Below is a small trained network, with its code and all its weights. Each question gives an input and a target symbol and asks what happens when units are switched off, that is, made to give their printed mean instead of their output.

import numpy as np


def w(rows, s, z=0):
    codes = np.array(rows[::2]) - 128.0
    scale = np.full(codes.shape[1], s)
    scale[-1] = z or s
    return codes * scale


def f(y):
    return y / 2 * (1 + np.tanh(0.7978845608 * (y + 0.044715 * y**3)))


def softmax(a):
    e = np.exp(a - a.max(-1, keepdims=True))
    return e / e.sum(-1, keepdims=True)


def log_softmax(a):
    a = a - a.max(-1, keepdims=True)
    return a - np.log(np.exp(a).sum(-1, keepdims=True))


def net(x, mask):
    ids = ['αβγεζθλξπτφ'.index(c) for c in x.split()]
    T = len(ids)
    res = E[ids] + P[:T]
    q, k, v = (res @ M[0].T for M in (Q, K, V))
    z = softmax(np.where(np.tri(T) > 0, q @ k.T / 2**0.5, -1e9)) @ v
    res = res + np.where(mask[0], z, O[0][:, -1]) @ O[0][:, :-1]
    y = f(res @ A[0][:, :-1].T + A[0][:, -1])
    res = res + np.where(mask[1:25], y, B[0][:, -1]) @ B[0][:, :-1]
    return log_softmax(res[-1] @ U[:, :-1].T + U[:, -1])


Q, K, V, O, A, B = {}, {}, {}, {}, {}, {}
E = w([
[102,173,141,84],'α',
[191,243,110,160],'β',
[161,189,112,101],'γ',
[59,193,162,66],'ε',
[107,238,169,162],'ζ',
[149,191,118,89],'θ',
[94,204,160,129],'λ',
[205,85,21,129],'ξ',
[248,192,105,196],'π',
[139,85,100,2],'τ',
[56,129,140,1],'φ',
],0.017)
P = w([
[78,75,75,128],'0',
[164,150,88,2],'1',
[150,147,93,13],'2',
[139,154,103,33],'3',
[148,139,106,40],'4',
[152,137,111,42],'5',
[163,139,111,47],'6',
[152,141,115,52],'7',
],0.0089)
Q[0] = w([
[142,30,112,186],'h0',
[76,11,165,241],'h0',
],0.013)
K[0] = w([
[180,169,236,34],'h0',
[202,254,235,34],'h0',
],0.0078)
V[0] = w([
[39,204,157,82],'h0',
[204,252,115,206],'h0',
],0.011)
O[0] = w([
[108,8,220,149,4],'h0',
[174,195,202,53,53],'h0',
],0.015,0.0012)
A[0] = w([
[134,74,188,112,2],'n0',
[102,165,153,130,140],'n1',
[142,170,114,166,126],'n2',
[110,73,154,3,124],'n3',
[63,151,143,96,71],'n4',
[184,157,137,130,133],'n5',
[167,219,132,122,134],'n6',
[94,116,157,160,76],'n7',
[146,141,70,165,113],'n8',
[85,104,103,64,75],'n9',
[187,82,149,86,125],'n10',
[72,104,130,32,198],'n11',
[174,76,94,53,204],'n12',
[78,212,147,139,83],'n13',
[218,98,119,149,177],'n14',
[152,50,222,130,79],'n15',
[100,196,83,90,129],'n16',
[198,46,64,83,114],'n17',
[144,105,108,96,116],'n18',
[120,46,85,181,123],'n19',
[81,112,98,101,212],'n20',
[88,110,96,178,72],'n21',
[174,95,212,117,118],'n22',
[105,171,166,111,57],'n23',
],0.011,0.009)
B[0] = w([
[166,141,27,30,165],'n0',
[149,73,88,166,154],'n1',
[129,109,176,87,167],'n2',
[149,121,162,121,201],'n3',
[157,122,47,99,145],'n4',
[128,126,170,108,176],'n5',
[95,91,145,136,252],'n6',
[210,133,40,107,147],'n7',
[113,146,188,70,178],'n8',
[152,154,106,117,149],'n9',
[51,168,89,141,158],'n10',
[176,129,181,221,203],'n11',
[114,108,114,186,190],'n12',
[140,89,104,144,182],'n13',
[144,59,135,103,148],'n14',
[98,85,21,105,204],'n15',
[135,93,116,162,250],'n16',
[94,195,137,133,167],'n17',
[110,169,89,143,139],'n18',
[208,171,134,132,192],'n19',
[141,132,182,177,179],'n20',
[115,255,153,70,153],'n21',
[47,191,200,92,182],'n22',
[135,122,91,53,157],'n23',
],0.0068,0.022)
U = w([
[155,58,182,230,240],'α',
[165,208,216,132,4],'β',
[181,146,217,205,203],'γ',
[166,25,71,67,62],'ε',
[59,161,129,51,45],'ζ',
[140,144,207,209,254],'θ',
[50,102,146,141,186],'λ',
[107,203,68,93,134],'ξ',
[250,152,131,75,28],'π',
[148,255,163,205,98],'τ',
[246,143,107,196,117],'φ',
],0.007,0.004)

Each question gives the input, a string of symbols that net reads in full, and the target symbol t.
The units are the heads (2 rows each of Q, K, V and O) and the neurons (one row each of A and B). Each row of codes is followed by its name. A weight is (code - 128) times the scale printed after its matrix; where a second scale follows, it is the last column's (O, A, B and U).
mask holds one flag per unit, heads first, then neurons. A switched-off unit (its flag False) gives its mean, the last column of its rows in O or B, instead of its output. The means were averaged over made-up inputs and are rounded, as every weight is.
A unit's drop is (log p(t) with every unit on - log p(t) with that unit switched off) / (log p(t) with every unit on - log p(t) with every unit switched off).
The circuit of an input: a set's keep is (log p(t) with only the set's units on - log p(t) with every unit switched off) / (log p(t) with every unit on - log p(t) with every unit switched off). Starting from the 12 units with the biggest drops (on a tie, the unit counted first), units are removed one at a time, each time the one whose removal leaves the highest keep (on an exact tie, the one counted first), for as long as the keep stays at least 0.8.
circuit, biggest first: the units of the circuit, biggest drop first
unit that matters most: the unit with the biggest drop
top k neurons: the k neurons with the biggest drops, biggest first
drop when u is switched off: that unit's drop, to one decimal
input ζ λ π γ α α ε ε, target ζ: top 3 neurons -> n22, n15, n0
input φ β γ π α, target φ: unit that matters most -> n19
input ζ ζ θ ε ζ γ, target ζ: top 2 neurons -> n22, n15
input π ζ ε φ, target π: circuit, biggest first -> h0, n23
input τ θ π π ζ θ, target τ: top 2 neurons -> n21, n19
input ζ π α π ζ π, target ζ: top 2 neurons -> n22, n11
input λ γ α α γ ε α, target λ: circuit, biggest first -> h0, n22, n15
input ζ π α ζ α, target ζ: circuit, biggest first -> h0, n22, n15
input β λ ε β π τ ε π, target β: top 2 neurons -> n15, n22
input ε φ α, target ε: circuit, biggest first -> h0, n15
input φ λ ε θ, target φ: top 3 neurons -> n19, n7, n22
input α β φ π, target α: top 2 neurons -> n0, n14
input ζ α θ, target ζ: top 3 neurons -> n22, n15, n10
input ξ ε ε ε ε λ, target ξ: top neuron -> n11
input τ π λ α, target τ: top 4 neurons -> n21, n19, n15, n20
input α α β, target α: drop when n20 is switched off -> 0.0
input β ε τ π ζ ε β, target β: drop when h0 is switched off -> 1.0
input ε φ θ, target ε: drop when n20 is switched off -> 0.0
